[ 1.63  2.24  0.13  0.85 -1.22 -1.11 -2.13  0.70 -0.06 -0.08  0.09  1.18
 -2.45  0.16 -1.70 -0.32 -1.38 -3.30 -0.45  0.13  1.24  0.87 -1.26 -1.02
 -1.28 -1.52  0.62 -0.65 -0.57]	ft > Jc
[ 4.65  0.11  1.26  1.27 -1.44 -0.54 -1.51  3.16 -0.12 -0.76 -0.29  0.28
 -2.81  0.13 -0.01 -1.57 -3.63  0.59 -0.88 -0.31  2.27 -0.04  0.80 -1.30
  0.47 -3.64  1.32 -1.47 -0.04]	qt > Zg
[ 4.18  1.80  2.25  0.09 -0.99 -0.33 -0.58  3.43 -0.27 -1.13 -0.30 -0.24
 -4.11  0.22 -1.97 -0.55 -1.40 -1.05 -1.09 -0.12  2.69  0.63 -0.03 -1.66
  1.75 -3.87  0.89 -1.38 -1.58]	sn > Jn
[ 5.62  0.66  2.42  1.56 -1.45 -0.08 -0.75  3.69 -0.26 -0.52  0.77  1.04
 -5.74  0.59 -2.01 -2.06 -4.22 -2.96 -1.36 -0.10  3.05  0.83  0.05 -1.52
  1.26 -4.22  1.13 -1.44 -1.66]	ft > qd
[ 2.10  1.31  0.84  2.04 -0.34 -2.11 -1.75  0.56 -0.27 -0.77  0.25 -0.41
 -3.53  0.13 -0.19 -2.27 -1.86 -2.49 -0.45  1.54  2.07  1.18 -0.79 -1.19
 -1.34 -1.92  0.85 -0.06 -0.05]	ft > dr
[ 2.43  0.96  1.61  0.48 -0.50 -0.81 -0.92  0.78 -0.06 -0.18 -1.25  1.45
 -1.83  0.17 -0.88  0.16  0.17 -0.17 -0.40 -1.91  1.88  1.22 -1.69 -0.28
  0.21 -2.10 -0.20 -0.44 -0.26]	sn > mt
[ 2.02  0.06 -0.04  2.57 -1.61 -1.98 -4.17  0.37 -0.39  0.36 -0.12  1.46
 -2.46 -0.15 -1.50 -1.24 -1.99 -2.24 -1.10  0.24  1.49  1.82 -1.28 -1.42
 -1.37 -1.25  0.57  0.28 -0.12]	ft > Jc
[ 0.96  1.81  0.39  2.18 -1.34 -2.06 -3.08 -0.63 -1.57  0.16 -1.02  2.54
 -2.35  1.36 -0.58 -1.32 -0.82 -2.88 -0.71 -0.26  1.43  1.83 -1.21 -0.83
 -2.14 -1.12 -1.23 -0.35  0.69]	ft > Jc
[ 3.26 -0.96 -0.60  0.59 -0.28 -0.75 -3.33  2.35 -0.27  0.26  0.25 -0.10
 -0.25  0.44 -0.67 -0.90 -2.71  2.55  0.71  0.56  0.71 -0.21  0.69 -0.47
 -0.29 -1.66 -0.07 -0.05 -0.05]	qt > Dg
[ 4.40 -1.43  1.41  1.53 -0.43  0.05 -4.13  2.00 -1.34 -0.18 -0.28 -0.66
 -2.06  0.88 -1.37 -2.20 -3.36  2.54 -0.62  0.00  0.05  0.65 -0.82 -1.10
 -0.18 -2.89  0.58 -0.89  0.09]	qt > Dg
[ 3.43 -1.57  1.70  0.93 -0.19 -0.07 -2.86  1.87 -0.32 -0.84  0.73 -0.31
 -0.06  0.27 -0.51 -1.00 -1.60  4.22 -0.08 -0.60  1.03  0.01  1.03 -0.79
  0.30 -2.22  1.10 -0.12  1.73]	qt > Tl
[ 2.12  0.43  1.02  1.70 -0.54 -1.08 -3.76  1.09 -1.35 -0.19 -0.18  1.19
 -1.89  0.48 -0.69  0.20  0.53  3.11 -0.18 -0.38  0.57  0.44 -0.68 -0.63
  0.27 -2.08 -0.61  0.84  0.20]	sn > Jn
[ 0.61  0.71  2.73  1.83 -1.51 -0.84 -4.20  1.03 -0.69 -0.26 -0.87  1.37
 -0.96  0.79 -0.96  0.27  0.05  3.93 -0.11  0.56  0.02  0.94 -0.53 -0.15
 -0.53 -1.69 -0.84 -0.42  0.72]	sn > mt
[-1.31  0.74  0.66  7.63 -1.79 -1.76 -4.64 -1.04 -0.56  2.56 -1.93  1.90
 -1.51 -0.03  0.53 -0.47 -1.16 -1.76 -0.90  0.01  0.84  2.75 -2.56 -1.43
 -2.61 -1.03 -0.75  0.23  0.73]	ft > Jc
[ 5.42 -1.23  2.63  0.16 -0.61  0.80 -2.56  5.20 -0.83 -0.49  1.62  0.53
 -4.59 -0.37 -1.74 -1.25 -1.70  0.52 -0.77 -0.82  3.50  0.17 -1.42 -1.01
  0.97 -4.24  1.33  0.18 -1.39]	sn > Jn
[ 2.21 -0.43  1.51  1.60 -1.16 -0.69 -4.04  2.29 -0.62 -0.12 -0.07  0.67
 -1.71  0.05 -0.63 -1.26 -1.93  4.37 -2.32 -0.06  0.43  1.53  0.79 -0.15
  1.06 -2.95  0.04 -0.37  1.77]	qt > Tl
[ 2.20 -1.09  3.88  2.66 -0.94 -0.68 -4.45  1.42 -0.41 -0.28 -1.62  0.47
 -0.08  0.61 -0.93  0.21 -3.11  3.35 -1.11  0.46  0.16  0.71  1.09 -1.74
  0.24 -1.44  0.02  0.89  0.49]	qt > Zg
[ 3.63 -2.86  0.22  1.27 -0.99  0.97 -4.68  2.21 -1.57  0.62  4.59 -0.11
 -0.32  0.31 -0.32 -1.40 -2.56  3.92 -0.84  0.60 -0.36  0.71  1.08 -0.73
  0.45 -1.69  0.72 -0.11  0.26]	qt > Tl
[ 3.07 -1.67  0.10  2.89 -1.15 -1.72 -4.40  0.82 -1.56  0.45  0.16  0.36
 -0.52 -0.07  0.18 -1.58 -5.15  2.82 -0.77  0.64  0.74  0.81  0.58 -1.19
 -0.20 -2.22 -0.37 -0.19  1.83]	qt > Dg
[ 3.15  2.77  2.00  1.52 -0.90 -1.31 -2.55  2.05  0.55 -0.78 -0.43  1.40
 -1.94 -0.15 -1.02 -1.28  1.14  0.37  1.00 -0.46  2.09  0.85 -1.16 -0.41
  0.28 -0.99 -1.47  0.36 -1.72]	sn > mt
[ 4.71 -0.64 -0.10  2.13 -0.78 -0.38 -3.32  2.97 -0.80  0.82  0.58 -0.26
 -2.66  0.26 -0.16 -0.77 -2.91  2.11 -0.73  1.42  0.83  0.66  0.29 -1.44
  0.20 -2.44  0.90  0.49 -0.17]	qt > Zg
[ 3.29 -0.58  0.63  2.96 -1.14 -2.33 -5.76  1.23 -1.29 -0.95 -1.36  2.04
 -0.81 -0.25 -0.96 -1.43 -2.88  4.54 -0.10  0.79  0.73 -1.85  1.19 -1.64
 -0.96 -2.48  0.27 -0.12  1.46]	qt > Zg
[ 3.01 -1.31 -0.20  2.28 -1.22 -0.26 -4.01  2.64 -0.26  0.07  0.13 -0.25
 -1.00  0.38  0.07 -1.09 -2.59  3.41 -0.43 -0.06  1.11  1.63  0.64 -2.06
 -0.57 -2.35  1.39 -0.81  0.56]	qt > Dg
[ 3.12  1.18  1.68  1.38 -1.54 -1.26 -2.14  1.89 -0.20  0.16  1.07  1.12
 -3.51  0.02 -0.99 -1.17 -4.47 -2.44 -0.26  0.02  2.93  1.11 -0.70 -0.89
 -0.30 -2.31  1.20 -1.54 -0.38]	ft > dr
[ 0.56  0.02  1.06  2.90 -2.12 -0.46 -5.47  3.56 -0.76 -1.03  0.61  1.58
 -0.74 -0.34 -0.85 -0.77 -1.77  3.34  0.24  0.41  0.88  1.12  1.21 -1.29
  0.25 -1.93  0.53 -0.09  1.14]	qt > Dg
[ 1.38  0.62 -1.78  1.66 -1.06  0.40 -4.52 -0.76 -0.41  1.74  0.33  1.70
 -0.22  2.20 -0.66  0.04 -0.42 -1.50 -0.21  0.24  0.84  1.54 -1.01 -1.34
 -0.81 -1.01 -1.35 -0.38 -0.67]	ft > qd
[ 2.54  1.70  0.96  1.50 -1.43 -2.65 -3.63  1.50 -0.39 -1.09 -1.19  1.84
 -3.17  0.20 -1.72 -0.04 -2.28 -4.27 -1.33  0.05  2.14  0.84 -1.31 -0.36
 -3.50 -3.39 -0.52 -0.81  0.05]	ft > Jc
[ 2.91  0.79  2.41  1.59 -1.02 -0.71 -3.04  1.86 -0.70 -0.13  0.77  1.89
 -3.05 -0.25 -1.27 -0.68 -2.34 -2.10 -0.69 -0.43  2.01  1.99 -0.83 -1.52
 -0.20 -3.65  1.10 -0.25 -0.88]	ft > qd
[ 3.25 -0.45  0.30  2.15 -0.62 -1.42 -2.87  2.00 -3.31  0.73 -0.12  0.27
 -1.52  0.59 -0.74 -1.71 -3.19  3.04 -0.78  0.05  0.68  1.04  0.26 -1.66
  2.54 -3.30  0.55 -1.22  1.54]	qt > Zg
[ 2.86  1.37  0.81  1.78 -0.74 -2.40 -3.73  1.70 -0.47 -0.44 -0.34  3.46
 -3.52  1.04 -0.50 -0.66 -1.99 -3.45 -1.08  0.32  2.62  1.98 -1.29 -1.26
 -0.92 -2.16  0.95 -0.05  0.75]	ft > Jc
[ 3.69 -0.93  1.24  2.31 -0.80 -0.58 -3.70  2.36  0.35 -0.45 -0.42 -4.63
 -1.73  1.60 -0.69  0.90 -1.07  4.74 -0.35  0.67 -0.46  0.75  0.47 -1.13
 -0.24 -3.47  0.33  0.19  0.89]	qt > Tl
[ 2.56  0.79  0.77  1.40 -0.92 -1.02 -2.24  2.31 -0.81 -1.43  0.58  1.33
 -2.40 -0.64 -0.89 -0.57 -1.78 -0.67 -1.77  0.16  1.38  1.12 -0.30 -1.35
  0.21 -2.14  0.46 -0.02 -0.10]	ft > qd
[ 2.10 -0.87 -0.03  1.61 -1.11 -0.48 -4.24  1.61 -0.32  0.55 -0.29  1.30
 -1.12  0.38 -0.51 -1.20 -1.21  3.28  0.04 -0.15  2.51  1.26  1.11 -0.42
 -0.34 -1.32  0.49 -3.11 -0.27]	qt > Zg
